Below are the code and all the weights of a small trained network. Each question names an input and a target symbol and asks about switching units off, where a switched-off unit gives its printed mean instead of its output.

import numpy as np


def w(rows, s, z=0):
    codes = np.array(rows[::2]) - 128.0
    scale = np.full(codes.shape[1], s)
    scale[-1] = z or s
    return codes * scale


def f(y):
    return y / 2 * (1 + np.tanh(0.7978845608 * (y + 0.044715 * y**3)))


def softmax(a):
    e = np.exp(a - a.max(-1, keepdims=True))
    return e / e.sum(-1, keepdims=True)


def log_softmax(a):
    a = a - a.max(-1, keepdims=True)
    return a - np.log(np.exp(a).sum(-1, keepdims=True))


def net(x, mask):
    ids = ['αβεζξπτ'.index(c) for c in x.split()]
    T = len(ids)
    res = E[ids] + P[:T]
    q, k, v = (res @ M[0].T for M in (Q, K, V))
    z = softmax(np.where(np.tri(T) > 0, q @ k.T / 4**0.5, -1e9)) @ v
    res = res + np.where(mask[0], z, O[0][:, -1]) @ O[0][:, :-1]
    y = f(res @ A[0][:, :-1].T + A[0][:, -1])
    res = res + np.where(mask[1:9], y, B[0][:, -1]) @ B[0][:, :-1]
    return log_softmax(res[-1] @ U[:, :-1].T + U[:, -1])


Q, K, V, O, A, B = {}, {}, {}, {}, {}, {}
E = w([
[134,40,133,59,185,115],'α',
[189,119,248,5,159,150],'β',
[219,1,208,164,148,22],'ε',
[231,12,136,114,73,140],'ζ',
[26,160,245,50,106,152],'ξ',
[159,146,191,93,188,19],'π',
[10,58,102,178,128,28],'τ',
],0.014)
P = w([
[84,217,148,174,246,253],'0',
[155,173,94,179,169,178],'1',
[204,133,107,186,155,119],'2',
[181,109,123,158,147,120],'3',
[156,114,161,124,151,121],'4',
[160,103,179,134,164,62],'5',
[114,96,167,142,175,30],'6',
[65,109,179,61,152,100],'7',
[85,99,154,66,117,73],'8',
[104,69,135,65,92,57],'9',
[93,81,140,40,88,51],'10',
[76,51,125,44,95,29],'11',
[18,36,118,3,88,74],'12',
],0.007)
Q[0] = w([
[161,249,42,166,110,155],'h0',
[138,140,134,82,79,56],'h0',
[156,137,126,158,112,114],'h0',
[97,138,143,161,69,110],'h0',
],0.017)
K[0] = w([
[166,150,118,249,172,253],'h0',
[137,63,107,89,63,138],'h0',
[129,163,92,127,115,157],'h0',
[174,140,77,77,158,136],'h0',
],0.012)
V[0] = w([
[235,101,130,115,144,65],'h0',
[170,118,194,44,101,204],'h0',
[118,222,68,44,185,46],'h0',
[114,245,196,174,59,33],'h0',
],0.013)
O[0] = w([
[96,102,146,161,193,225,254],'h0',
[97,158,4,123,69,218,68],'h0',
[227,220,151,240,171,169,109],'h0',
[205,137,62,75,233,84,137],'h0',
],0.011)
A[0] = w([
[164,140,183,145,63,66,77],'n0',
[63,82,88,91,163,143,141],'n1',
[134,111,114,115,49,169,83],'n2',
[83,128,1,210,146,187,4],'n3',
[103,166,120,52,144,163,111],'n4',
[234,143,240,60,70,117,241],'n5',
[45,195,92,143,137,125,82],'n6',
[201,68,68,140,135,109,244],'n7',
],0.0095,0.0037)
B[0] = w([
[186,161,91,122,100,172,196],'n0',
[142,111,146,86,122,105,249],'n1',
[246,102,133,133,73,78,142],'n2',
[33,87,86,150,148,120,144],'n3',
[116,133,190,122,160,102,148],'n4',
[91,116,91,186,114,94,254],'n5',
[109,152,45,105,62,182,133],'n6',
[102,251,128,84,116,137,205],'n7',
],0.014,0.0097)
U = w([
[142,146,212,154,54,111,125],'α',
[152,105,77,103,129,88,66],'β',
[149,96,174,72,128,71,106],'ε',
[204,92,123,82,106,78,78],'ζ',
[155,168,133,38,89,54,123],'ξ',
[181,153,139,118,144,129,252],'π',
[94,160,179,139,90,2,145],'τ',
],0.0064,0.0026)

Each question gives the input, a string of symbols that net reads in full, and the target symbol t.
The units are the heads (4 rows each of Q, K, V and O) and the neurons (one row each of A and B). Each row of codes is followed by its name. A weight is (code - 128) times the scale printed after its matrix; where a second scale follows, it is the last column's (O, A, B and U).
mask holds one flag per unit, heads first, then neurons. A switched-off unit (its flag False) gives its mean, the last column of its rows in O or B, instead of its output. The means were averaged over made-up inputs and are rounded, as every weight is.
A unit's drop is (log p(t) with every unit on - log p(t) with that unit switched off) / (log p(t) with every unit on - log p(t) with every unit switched off).
The circuit of an input: a set's keep is (log p(t) with only the set's units on - log p(t) with every unit switched off) / (log p(t) with every unit on - log p(t) with every unit switched off). Starting from all 9 units, units are removed one at a time, each time the one whose removal leaves the highest keep (on an exact tie, the one counted first), for as long as the keep stays at least 0.8.
units of the circuit, in order: the units of the circuit, biggest drop first
top k neurons: the k neurons with the biggest drops, biggest first
drop when u is switched off: that unit's drop, to one decimal
input π ε α ξ β, target ξ: units of the circuit, in order => [h0]
input ε ε ε ξ α, target ξ: top 2 neurons => [n7 n5]
input τ ε τ π, target τ: units of the circuit, in order => [n5 h0]
input ε ε ε ε ζ, target ε: units of the circuit, in order => [h0 n1]
input ε ζ ε β ε ε ε ε τ, target ε: units of the circuit, in order => [n5 n7 h0]
input ε ε τ ε ε ε ε ε ε ε ε β τ, target β: top 3 neurons => [n6 n3 n7]
input π ε ε ε ε β τ, target β: units of the circuit, in order => [h0 n3 n6]
input ε τ ε π ε τ τ τ ζ, target τ: top 2 neurons => [n5 n7]
input β τ ε ε ε ε ζ, target ε: top 3 neurons => [n1 n0 n5]
input β ε ξ, target ξ: top 2 neurons => [n6 n5]
input ε α α ε ε ε α β ζ, target β: units of the circuit, in order => [n3 h0]
input ε π π τ ε, target τ: units of the circuit, in order => [n5 h0]
input ε β ε, target β: top 2 neurons => [n3 n4]
input α ε α τ π ε π ξ, target π: top neuron => [n1]
input α β ξ, target β: top 2 neurons => [n3 n6]
input β ζ ε ε α α, target α: drop when h0 is switched off => 1.1
input ε ε ε ζ ξ, target ξ: drop when n3 is switched off => 0.0
input ζ ξ π, target ξ: drop when n5 is switched off => 0.2
input ε ε τ π τ, target π: drop when n1 is switched off => 0.2
input τ α α π, target α: units of the circuit, in order => [h0]
